Below are the code and all the weights of a small trained network. Each question names an input and a target symbol and asks about switching units off, where a switched-off unit gives its printed mean instead of its output.

import numpy as np


def w(rows, s, z=0):
    codes = np.array(rows[::2]) - 128.0
    scale = np.full(codes.shape[1], s)
    scale[-1] = z or s
    return codes * scale


def f(y):
    return y / 2 * (1 + np.tanh(0.7978845608 * (y + 0.044715 * y**3)))


def softmax(a):
    e = np.exp(a - a.max(-1, keepdims=True))
    return e / e.sum(-1, keepdims=True)


def log_softmax(a):
    a = a - a.max(-1, keepdims=True)
    return a - np.log(np.exp(a).sum(-1, keepdims=True))


def net(x, mask):
    ids = ['ΓΛΠΦβημψ'.index(c) for c in x.split()]
    T = len(ids)
    res = E[ids] + P[:T]
    q, k, v = (res @ M[0].T for M in (Q, K, V))
    z = softmax(np.where(np.tri(T) > 0, q @ k.T / 2**0.5, -1e9)) @ v
    res = res + np.where(mask[0], z, O[0][:, -1]) @ O[0][:, :-1]
    y = f(res @ A[0][:, :-1].T + A[0][:, -1])
    res = res + np.where(mask[1:9], y, B[0][:, -1]) @ B[0][:, :-1]
    return log_softmax(res[-1] @ U[:, :-1].T + U[:, -1])


Q, K, V, O, A, B = {}, {}, {}, {}, {}, {}
E = w([
[139,141,127,88,129,16],'Γ',
[21,102,221,113,144,63],'Λ',
[184,161,107,141,249,91],'Π',
[121,157,203,87,180,197],'Φ',
[118,161,206,165,57,140],'β',
[220,95,155,186,148,69],'η',
[101,171,162,68,180,68],'μ',
[252,184,89,34,116,106],'ψ',
],0.014)
P = w([
[132,215,52,171,140,105],'0',
[158,93,185,116,193,74],'1',
[177,103,193,99,186,79],'2',
[184,99,212,108,181,80],'3',
[194,105,215,109,170,84],'4',
[189,110,235,99,154,96],'5',
[195,109,253,94,136,105],'6',
],0.0062)
Q[0] = w([
[153,132,230,94,141,114],'H1',
[33,131,2,166,76,190],'H1',
],0.0093)
K[0] = w([
[109,219,105,205,72,138],'H1',
[164,2,190,75,174,125],'H1',
],0.0075)
V[0] = w([
[59,154,164,93,58,216],'H1',
[127,111,245,249,58,86],'H1',
],0.011)
O[0] = w([
[182,141,251,194,138,77,1],'H1',
[190,45,136,46,205,122,188],'H1',
],0.011,0.008)
A[0] = w([
[107,17,123,64,213,136,71],'N1',
[162,67,123,119,173,5,192],'N2',
[59,250,113,65,185,109,185],'N3',
[166,134,161,113,172,120,152],'N4',
[77,168,101,150,53,229,254],'N5',
[79,56,11,112,76,190,99],'N6',
[139,130,81,59,54,2,53],'N7',
[183,179,64,138,75,185,106],'N8',
],0.0073,0.0063)
B[0] = w([
[146,155,123,167,2,148,250],'N1',
[114,137,92,129,98,84,235],'N2',
[99,205,132,39,173,144,180],'N3',
[141,65,105,154,145,114,179],'N4',
[113,33,165,117,145,132,181],'N5',
[178,159,197,241,152,165,212],'N6',
[193,208,210,168,142,82,142],'N7',
[136,57,112,121,47,165,150],'N8',
],0.0088,0.014)
U = w([
[167,212,228,187,182,80,85],'Γ',
[2,139,141,145,27,110,75],'Λ',
[129,137,21,113,244,143,207],'Π',
[136,114,202,160,198,240,123],'Φ',
[136,25,108,40,147,95,255],'β',
[159,79,137,243,99,123,114],'η',
[83,155,98,66,152,92,127],'μ',
[185,144,73,87,39,172,37],'ψ',
],0.0074,0.0045)

Each question gives the input, a string of symbols that net reads in full, and the target symbol t.
The units are the heads (2 rows each of Q, K, V and O) and the neurons (one row each of A and B). Each row of codes is followed by its name. A weight is (code - 128) times the scale printed after its matrix; where a second scale follows, it is the last column's (O, A, B and U).
mask holds one flag per unit, heads first, then neurons. A switched-off unit (its flag False) gives its mean, the last column of its rows in O or B, instead of its output. The means were averaged over made-up inputs and are rounded, as every weight is.
A unit's drop is (log p(t) with every unit on - log p(t) with that unit switched off) / (log p(t) with every unit on - log p(t) with every unit switched off).
The circuit of an input: a set's keep is (log p(t) with only the set's units on - log p(t) with every unit switched off) / (log p(t) with every unit on - log p(t) with every unit switched off). Starting from all 9 units, units are removed one at a time, each time the one whose removal leaves the highest keep (on an exact tie, the one counted first), for as long as the keep stays at least 0.8.
units of the circuit, in order: the units of the circuit, biggest drop first
top k neurons: the k neurons with the biggest drops, biggest first
drop of u: that unit's drop, to one decimal
input Λ Φ Π μ η, target β: units of the circuit, in order : N6
input Π η η η β, target Φ: units of the circuit, in order : N2, N1
input Γ Φ η η η μ, target μ: top 3 neurons : N3, N4, N6
input Γ ψ Π Π Π Π μ, target μ: top 2 neurons : N3, N4
input η Φ Φ Φ η μ, target ψ: units of the circuit, in order : H1, N1
input Π η Φ, target Φ: top 2 neurons : N6, N5
input ψ η η Γ η Γ Φ, target Λ: top 2 neurons : N6, N8
input Π η Φ η η Φ Λ, target Φ: top 4 neurons : N6, N1, N2, N5
input β η Φ η η Φ, target β: units of the circuit, in order : N6, H1
input η Π Π Φ η, target ψ: top 3 neurons : N1, N5, N4
input β η η Π, target η: top 3 neurons : N1, N3, N4
input Π η Π η ψ, target Φ: top 3 neurons : N6, N1, N5
input Γ β η η β β Φ, target β: top 3 neurons : N6, N4, N7
input Φ η η η η Γ Λ, target Γ: top neuron : N1
input ψ η Π η, target Λ: drop of H1 : 0.9
input Φ η Γ ψ, target Γ: drop of H1 : 0.8
input Π η Π, target Φ: drop of H1 : 2.6
